Below are the code and all the weights of a small trained network. Each question names an input and a class and asks about switching units off, where a switched-off unit gives its printed mean instead of its output.

import numpy as np


def w(rows, s, z=0):
    codes = np.array(rows[::2]) - 128.0
    scale = np.full(codes.shape[1], s)
    scale[-1] = z or s
    return codes * scale


def f(y):
    return y / 2 * (1 + np.tanh(0.7978845608 * (y + 0.044715 * y**3)))


def log_softmax(a):
    a = a - a.max(-1, keepdims=True)
    return a - np.log(np.exp(a).sum(-1, keepdims=True))


def net(x, mask):
    res = np.array(x, float).reshape(1, 7) / 4 @ E
    y = f(res @ A[0][:, :-1].T + A[0][:, -1])
    res = res + np.where(mask, y, B[0][:, -1]) @ B[0][:, :-1]
    return log_softmax(res[-1] @ U[:, :-1].T + U[:, -1])


A, B = {}, {}
E = w([
[146,99,56,113,248,96],'x0',
[130,127,127,126,127,126],'x1',
[3,196,83,110,120,111],'x2',
[130,127,127,126,127,126],'x3',
[125,117,113,246,108,45],'x4',
[128,124,127,126,127,126],'x5',
[129,123,125,125,124,126],'x6',
],0.013)
A[0] = w([
[33,175,92,112,126,112,208],'neuron 1',
[129,140,163,142,71,145,222],'neuron 2',
[185,93,157,140,130,141,243],'neuron 3',
[126,118,117,220,113,55,188],'neuron 4',
[135,102,64,119,250,102,204],'neuron 5',
[143,133,155,108,117,164,255],'neuron 6',
[125,121,116,232,113,57,194],'neuron 7',
[160,94,125,131,159,126,146],'neuron 8',
],0.014,0.0082)
B[0] = w([
[56,240,98,93,96,143,209],'neuron 1',
[112,123,203,186,106,163,182],'neuron 2',
[166,62,179,161,181,150,200],'neuron 3',
[136,136,107,246,115,16,203],'neuron 4',
[170,135,71,67,215,62,251],'neuron 5',
[112,98,162,115,146,191,181],'neuron 6',
[125,133,123,227,115,53,209],'neuron 7',
[172,106,134,102,109,104,169],'neuron 8',
],0.011,0.023)
U = w([
[124,62,214,118,152,252,231],'0',
[141,71,195,219,95,125,125],'1',
[193,44,125,34,195,141,174],'2',
[206,71,99,153,159,62,75],'3',
[48,178,152,72,20,234,216],'4',
[54,179,135,175,2,102,65],'5',
[107,196,70,22,180,149,99],'6',
[86,181,38,147,164,66,4],'7',
],0.0066,0.0034)

Each question gives the input, the list of numbers given to net, and the class t.
The units are the neurons (one row each of A and B). Each row of codes is followed by its name. A weight is (code - 128) times the scale printed after its matrix; where a second scale follows, it is the last column's (A, B and U).
mask holds one flag per neuron, in row order. A switched-off neuron (its flag False) gives its mean, the last column of its row in B, instead of its output. The means were averaged over made-up inputs and are rounded, as every weight is.
A unit's drop is (log p(t) with every unit on - log p(t) with that unit switched off) / (log p(t) with every unit on - log p(t) with every unit switched off).
The circuit of an input: a set's keep is (log p(t) with only the set's units on - log p(t) with every unit switched off) / (log p(t) with every unit on - log p(t) with every unit switched off). Starting from all 8 units, units are removed one at a time, each time the one whose removal leaves the highest keep (on an exact tie, the one counted first), for as long as the keep stays at least 0.8.
circuit, biggest first: the units of the circuit, biggest drop first
unit that matters most: the unit with the biggest drop
top k neurons: the k neurons with the biggest drops, biggest first
drop of u: that unit's drop, to one decimal
input [1,-8,6,-1,-3,3,7], class 6: unit that matters most -> neuron 2
input [-8,-1,2,4,0,-7,-6], class 4: top 2 neurons -> neuron 4; neuron 7
input [-3,-7,-2,6,8,8,-5], class 1: circuit, biggest first -> neuron 5; neuron 1
input [6,4,2,0,-1,-5,-5], class 6: circuit, biggest first -> neuron 4; neuron 7
input [-8,-4,1,-6,-8,-2,3], class 4: top 2 neurons -> neuron 3; neuron 5
input [0,3,7,-3,5,-1,8], class 5: top 2 neurons -> neuron 5; neuron 1
input [8,-2,1,4,-1,5,2], class 6: top 3 neurons -> neuron 3; neuron 4; neuron 7
input [-3,1,5,0,0,-6,-1], class 4: top 3 neurons -> neuron 4; neuron 7; neuron 5
input [-6,7,-4,2,0,-1,2], class 0: top 3 neurons -> neuron 4; neuron 7; neuron 6
input [7,-7,6,-7,-1,-1,4], class 6: drop of neuron 7 -> 0.1
input [-1,3,2,-4,0,5,-2], class 4: drop of neuron 4 -> 0.3
input [7,4,1,-3,-1,0,-3], class 6: drop of neuron 3 -> 0.2
input [-2,5,1,2,-2,6,3], class 4: drop of neuron 2 -> 0.0
input [-8,8,-1,4,-5,-5,-2], class 0: unit that matters most -> neuron 1
